Below are the code and all the weights of a small trained network. Each question names an input and a class and asks about switching units off, where a switched-off unit gives its printed mean instead of its output.

import numpy as np


def w(rows, s, z=0):
    codes = np.array(rows[::2]) - 128.0
    scale = np.full(codes.shape[1], s)
    scale[-1] = z or s
    return codes * scale


def f(y):
    return y / 2 * (1 + np.tanh(0.7978845608 * (y + 0.044715 * y**3)))


def log_softmax(a):
    a = a - a.max(-1, keepdims=True)
    return a - np.log(np.exp(a).sum(-1, keepdims=True))


def net(x, mask):
    res = np.array(x, float).reshape(1, 5) / 4 @ E
    y = f(res @ A[0][:, :-1].T + A[0][:, -1])
    res = res + np.where(mask, y, B[0][:, -1]) @ B[0][:, :-1]
    return log_softmax(res[-1] @ U[:, :-1].T + U[:, -1])


A, B = {}, {}
E = w([
[102,29,77],'x0',
[132,49,204],'x1',
[204,167,180],'x2',
[1,132,153],'x3',
[146,114,186],'x4',
],0.0052)
A[0] = w([
[129,133,72,67],'N1',
[138,145,152,71],'N2',
[134,166,139,109],'N3',
[146,108,148,122],'N4',
[122,173,152,137],'N5',
[142,123,144,108],'N6',
[89,189,153,89],'N7',
[114,134,122,136],'N8',
[190,225,138,49],'N9',
[138,140,147,73],'N10',
[132,133,76,75],'N11',
[135,132,136,120],'N12',
[136,104,138,123],'N13',
[139,132,108,47],'N14',
[130,203,110,103],'N15',
[138,190,120,83],'N16',
[25,121,112,105],'N17',
[121,140,75,87],'N18',
[130,133,70,74],'N19',
[216,140,16,23],'N20',
[139,111,140,130],'N21',
[132,114,135,144],'N22',
[133,134,141,130],'N23',
[151,160,173,135],'N24',
[214,59,188,4],'N25',
[128,135,92,92],'N26',
[137,147,156,118],'N27',
[220,255,161,41],'N28',
[137,133,94,59],'N29',
[238,62,197,22],'N30',
],0.013,0.0037)
B[0] = w([
[139,189,154,132],'N1',
[178,112,124,123],'N2',
[159,109,159,138],'N3',
[116,120,102,139],'N4',
[152,85,164,154],'N5',
[137,122,110,128],'N6',
[123,84,176,150],'N7',
[119,130,137,132],'N8',
[226,95,177,202],'N9',
[169,116,119,120],'N10',
[139,187,149,131],'N11',
[138,121,126,128],'N12',
[110,131,109,134],'N13',
[159,154,132,109],'N14',
[143,145,209,159],'N15',
[166,129,190,145],'N16',
[31,101,165,197],'N17',
[122,185,154,136],'N18',
[136,192,150,135],'N19',
[168,219,66,197],'N20',
[118,125,111,135],'N21',
[115,125,116,137],'N22',
[139,114,125,133],'N23',
[172,76,125,172],'N24',
[123,102,24,184],'N25',
[128,167,143,126],'N26',
[164,95,127,140],'N27',
[253,47,192,253],'N28',
[153,168,144,117],'N29',
[129,68,30,214],'N30',
],0.04,0.0051)
U = w([
[125,41,168,98],'0',
[70,69,184,109],'1',
[95,113,139,163],'2',
[170,37,30,61],'3',
[192,231,134,104],'4',
[253,43,189,85],'5',
[127,32,131,253],'6',
],0.0052,0.006)

Each question gives the input, the list of numbers given to net, and the class t.
The units are the neurons (one row each of A and B). Each row of codes is followed by its name. A weight is (code - 128) times the scale printed after its matrix; where a second scale follows, it is the last column's (A, B and U).
mask holds one flag per neuron, in row order. A switched-off neuron (its flag False) gives its mean, the last column of its row in B, instead of its output. The means were averaged over made-up inputs and are rounded, as every weight is.
A unit's drop is (log p(t) with every unit on - log p(t) with that unit switched off) / (log p(t) with every unit on - log p(t) with every unit switched off).
The circuit of an input: a set's keep is (log p(t) with only the set's units on - log p(t) with every unit switched off) / (log p(t) with every unit on - log p(t) with every unit switched off). Starting from the 12 units with the biggest drops (on a tie, the unit counted first), units are removed one at a time, each time the one whose removal leaves the highest keep (on an exact tie, the one counted first), for as long as the keep stays at least 0.8.
units of the circuit, in order: the units of the circuit, biggest drop first
k most important neurons: the k neurons with the biggest drops, biggest first
drop of u: that unit's drop, to one decimal
input [2,-2,5,4,3], class 2: units of the circuit, in order : [N28]
input [5,7,-8,0,7], class 1: units of the circuit, in order : [N17, N28]
input [4,-5,3,1,5], class 2: units of the circuit, in order : [N28, N9]
input [1,-5,5,5,-4], class 0: units of the circuit, in order : [N28, N20, N7]
input [7,-4,-7,2,-8], class 4: units of the circuit, in order : [N19, N18]
input [-3,7,-1,5,3], class 1: 2 most important neurons : [N28, N30]
input [-8,8,-5,2,-1], class 1: 2 most important neurons : [N28, N30]
input [-5,7,-4,-1,-2], class 6: 3 most important neurons : [N20, N30, N25]
input [-5,1,-1,6,6], class 1: drop of N30 : 0.2
input [4,-5,3,-7,8], class 3: drop of N30 : 0.3
input [2,-4,-3,-8,-2], class 4: drop of N10 : 0.0
